(29): [190 122 191 194]
(115): [ 96 128 150 129]
(119): [126  93 110 153]
(9): [ 99 115 146 121]
(122): [161 101  92 136]
(68): [106 150 110 135]
next: [128 150] | [129]
[161 101  92 136] | (122)
next: [150 110] | [135]
gone (122): [ 92 136 161] | [101]
gone (29): [191 194 122] | [190]
gone (115): [ 96 150 128] | [129]

(50): [ 92 119  76 130 159  59 113 197 184 197 151 137]
(71): [199  50  53 210  81  79 136 126 120 124 145  53]
(121): [159  85 101 146  61 187  92 128 129 129  60  91]
next: [159  85 101 146  61 187  92 128 129 129] | [60]
(50)? | [ 92 119  76 130 159  59 113 197 184 197 151 137]
gone (121): [ 91 129  85  60 146 187  92 101 128 159 129] | [61]
gone (121): [ 85 101 187 129 129 146  91  92  60  61 159] | [128]
(121)? | [159  85 101 146  61 187  92 128 129 129  60  91]

(95): [125 127 153 130 132 161 132 128 122 125 143 126]
(23): [153  65 161 134 160 100 132 128 137 131 120  90]
(78): [126 129 120 123 124 118 108 127 194 134  99 138]
[125 127 153 130 132 161 132 128 122 125 143 126] | (95)
next: [153  65 161 134 160 100 132] | [128]
gone (23): [ 65 128 120 100 134 132 161 131 137  90 153] | [160]
gone (78): [127 120  99 118 124 126 129 138 108 194 134] | [123]
next: [129 120 123 124 118 108] | [127]
(95)? | [125 127 153 130 132 161 132 128 122 125 143 126]

(133): [135 120 145 144 129 132 117 157 140]
(19): [141 127 124 124 122 124 167 112 124]
(8): [139 129 108 109 118 118 198  82 111]
(27): [101 131 146 144 148 140 144 147 144]
(59): [121 119 143 143 120 124 117 164 131]
(80): [ 93 124 155 152 126 119 161 147 123]
(172): [103 126 155 153 124 119 165 144 124]
(166): [139 146 148 131 144 118 198  82 142]
(27)? | [101 131 146 144 148 140 144 147 144]
next: [131 146 144 148] | [140]

(185): [ 81  89  67 150 118 120 191  96]
(136): [ 67  91  85  64 162 176 179  62]
(148): [201 183  63 184 150 166 190 178]
(61): [109 111  63 169 114 125 190 114]
(177): [184 170 195 116 189 181  70  66]
(109): [ 76  84 140  63 181 170 136  82]
(120): [198 193  71 187 184 190 173  70]
(186): [184 190 189 192 173 152  60  92]
(175): [ 80  82 135 147  61  66 112 188]
[109 111  63 169 114 125 190 114] | (61)
(185)? | [ 81  89  67 150 118 120 191  96]
(186)? | [184 190 189 192 173 152  60  92]

(36): [169 121 117 108 112 113 102 124 191]
(118): [151 194 135 121 108 107 120 116 108]
(32): [151 194 135 113 108 176 189 123 111]
(63): [116 180 176 119 109 107 113 120 107]
[116 180 176 119 109 107 113 120 107] | (63)
next: [120 116] | [108]
gone (118): [108 108 194 151 121 135 116 107] | [120]
next: [135 121 108 107 120 116] | [108]

(49): [ 51 135  59 102 183  88 105 143 197  98]
(15): [ 58 184 135 201 171  47  49 118 200 140]
(53): [ 51 135  59 102 183  88  58 143 173 106]
gone (53): [173  59  51  88 135 143 102 183 106] | [58]
gone (53): [173 183 102 143 106  58  51  88 135] | [59]
[ 58 184 135 201 171  47  49 118 200 140] | (15)
[ 51 135  59 102 183  88  58 143 173 106] | (53)
next: [ 59 102 183  88 105 143] | [197]
(49)? | [ 51 135  59 102 183  88 105 143 197  98]

(138): [126 134 139 120 124 100 117 159 129 147 131 125 126 122  61 152 136 147
 137  88 129 168 139 131 124  90 156 140 129 142 115  91 125 105 135 124
 101 103 134 156 127 105 152 123 112 116]
(183): [136 116 134  95 141 117 129 171 106 123 132 132 139 135  96 108 151 145
 156 105 127 145 163 145 101  98 167 118 130 146 114 119 121  99 155 127
 131 120 147 163 121 110 135 132  87 104]
(42): [131 138 135 135 125 124 149  81 138 135 126 117 110 148 135 178 111 146
 115 147 110 130 103 111 165 135  96 161  99 108 137  97 117 122 102 123
 109 130 110  88 149 145 142 131 134 149]
(180): [123 148 147 140  84 129 117 119 140 133 148 172 123 124 116 175 102 120
  84 136 134 138 123 135 153 101 105 135 128 138 155 115 122 113 136 135
 127 145 136  88 135 151 149 118 176 135]
(128): [138 110 121  90 157 141 141 118 108 107 120 137 145 158 174  79 135 119
 139 146 110 102 144 134 109 153 121 127 107 127 138 161 113 120 127 131
 169 146 145 132 124 145 105 138  96 133]
(213): [120 130 104 178 125 142 129 106 147 129 121  98 121 100 159 131 121 113
 113 138 147 112  92 115 140 155 109 113 150 104 119 150 153 175 103 126
 118 126 101 118 122 133 111 123 167 142]
(3): [128 109 108 125 157 123 125 159 118 120 117 100 144 115 128  76 149 123
 153 102 139 126 138 132  93 138 157 102 147 124 101 155 143 147 128 127
 136 116 130 182 106 103 103 131 103 119]
(114): [123 117 107 138 149 137 115 148 129 124 114 108 141 106 144  74 142 104
 140 116 144 112 129 127  95 159 137  99 151 127 110 174 150 163 121 129
 145 125 130 169 107 113  95 130 126 128]
(127): [141 111 127  99 171 122 150 136 111 122 108 100 128 150 131 102 152 154
 180 132 110 125 142 119 114 142 154 139 111 121 109 116 116 117 131 118
 121 113 126 157 136 112 123 141  62 118]
(70): [120 148 158 127 143 129  86 139 143 157 103 110  99 120 119 123 143 134
 169 141 127 130 120  86 120 179 124 163 117 155 121 115 125 139 124 121
  98 100 115 145 150 107 134 124 108 126]
(157): [141 111 127  99 171 122 150 136 111 122 128 100 128 150 131 102 152 154
 180 132 110 125 142 119 114 142 154 139 111 121 109 116 116 117 131 118
 121 113 126 157 136 112 123 141  62 118]
(218): [141 111 127  99 171 122 150 136 111 122 128 100 128 150 131 102 152 154
 180 132 110 125 142 119 114 142 154 139 111 121 109 116 116 117 101 128
 124 111 138 153 132 113 131 122 135 150]
[141 111 127  99 171 122 150 136 111 122 128 100 128 150 131 102 152 154
 180 132 110 125 142 119 114 142 154 139 111 121 109 116 116 117 101 128
 124 111 138 153 132 113 131 122 135 150] | (218)
gone (218): [136 111 122 122 180 150  99 142 122 119 154 110 141 113 101 111 154 131
 132 102 125 100 132 142 138 152 131 121 124 116 150 111 111 150 116 128
 127 109 128 139 135 128 114 171 117] | [153]

(74): [ 93  89 123 124 127 128  99 120]
(94): [164 195 128 151 113 103 129 107]
(60): [116 188 116 139  85 129 159 123]
(66): [118 156 126 139 156 147 126 130]
(107): [ 93  89 123 124 127 128 148 127]
[ 93  89 123 124 127 128  99 120] | (74)
(66)? | [118 156 126 139 156 147 126 130]

